Below are the code and all the weights of a small trained network. Each question names an input and a class and asks about switching units off, where a switched-off unit gives its printed mean instead of its output.

import numpy as np


def w(rows, s, z=0):
    codes = np.array(rows[::2]) - 128.0
    scale = np.full(codes.shape[1], s)
    scale[-1] = z or s
    return codes * scale


def f(y):
    return y / 2 * (1 + np.tanh(0.7978845608 * (y + 0.044715 * y**3)))


def log_softmax(a):
    a = a - a.max(-1, keepdims=True)
    return a - np.log(np.exp(a).sum(-1, keepdims=True))


def net(x, mask):
    res = np.array(x, float).reshape(1, 2) / 4 @ E
    y = f(res @ A[0][:, :-1].T + A[0][:, -1])
    res = res + np.where(mask, y, B[0][:, -1]) @ B[0][:, :-1]
    return log_softmax(res[-1] @ U[:, :-1].T + U[:, -1])


A, B = {}, {}
E = w([
[121,3,9,17,255,113,197,53,159],'x0',
[214,46,245,33,167,161,117,151,96],'x1',
],0.012)
A[0] = w([
[167,111,176,144,108,181,133,150,67,165],'N1',
[140,98,92,59,145,95,125,82,107,131],'N2',
[217,122,204,97,133,134,92,113,89,142],'N3',
[124,181,128,176,80,200,67,176,102,235],'N4',
[209,82,187,70,133,166,143,149,72,149],'N5',
[37,184,108,164,144,72,153,132,126,226],'N6',
[110,128,146,146,137,156,136,153,67,144],'N7',
[4,171,32,145,124,82,119,70,162,199],'N8',
[109,49,71,117,173,114,140,58,175,162],'N9',
[82,67,63,145,147,106,132,143,200,113],'N10',
[128,58,102,58,112,163,114,147,144,106],'N11',
[173,185,174,145,81,100,104,206,127,254],'N12',
[118,198,81,158,115,75,110,153,97,182],'N13',
],0.011,0.008)
B[0] = w([
[100,158,167,186,128,114,144,196,70,191],'N1',
[104,57,161,160,182,174,78,41,162,210],'N2',
[58,129,183,173,202,111,89,140,68,213],'N3',
[108,166,106,137,61,183,179,118,55,234],'N4',
[113,75,148,188,180,205,59,181,85,236],'N5',
[96,145,53,84,54,135,197,74,118,207],'N6',
[148,208,114,160,130,99,142,183,117,148],'N7',
[80,84,141,83,38,85,174,106,187,245],'N8',
[85,67,196,88,115,163,121,73,223,254],'N9',
[162,121,123,107,158,123,103,87,180,195],'N10',
[104,80,108,203,129,115,94,89,100,189],'N11',
[61,248,147,109,71,96,155,163,47,241],'N12',
[122,107,19,96,86,132,116,105,104,191],'N13',
],0.011,0.02)
U = w([
[103,140,42,135,111,156,182,103,83,254],'0',
[90,96,138,88,139,84,131,63,211,148],'1',
[75,142,184,191,172,139,93,201,77,162],'2',
[94,70,128,185,215,246,41,91,128,56],'3',
[196,110,103,155,137,125,98,109,109,54],'4',
[154,179,120,101,188,130,133,153,175,42],'5',
[204,144,89,142,165,90,71,157,153,62],'6',
],0.011,0.0041)

Each question gives the input, the list of numbers given to net, and the class t.
The units are the neurons (one row each of A and B). Each row of codes is followed by its name. A weight is (code - 128) times the scale printed after its matrix; where a second scale follows, it is the last column's (A, B and U).
mask holds one flag per neuron, in row order. A switched-off neuron (its flag False) gives its mean, the last column of its row in B, instead of its output. The means were averaged over made-up inputs and are rounded, as every weight is.
A unit's drop is (log p(t) with every unit on - log p(t) with that unit switched off) / (log p(t) with every unit on - log p(t) with every unit switched off).
The circuit of an input: a set's keep is (log p(t) with only the set's units on - log p(t) with every unit switched off) / (log p(t) with every unit on - log p(t) with every unit switched off). Starting from the 12 units with the biggest drops (on a tie, the unit counted first), units are removed one at a time, each time the one whose removal leaves the highest keep (on an exact tie, the one counted first), for as long as the keep stays at least 0.8.
circuit, biggest first: the units of the circuit, biggest drop first
top k neurons: the k neurons with the biggest drops, biggest first
drop of u: that unit's drop, to one decimal
input [1,0], class 1: top 2 neurons => [N5 N4]
input [0,0], class 0: top 2 neurons => [N9 N5]
input [2,0], class 1: top 2 neurons => [N5 N3]
input [-3,0], class 0: circuit, biggest first => [N5]
input [1,-5], class 1: top 2 neurons => [N8 N12]
input [1,-2], class 1: top 2 neurons => [N4 N12]
input [7,0], class 1: top 2 neurons => [N5 N9]
input [-1,0], class 0: top 2 neurons => [N5 N3]
input [-7,0], class 0: top 2 neurons => [N4 N5]
input [0,4], class 2: top 2 neurons => [N9 N2]
input [6,0], class 1: drop of N9 => 0.2
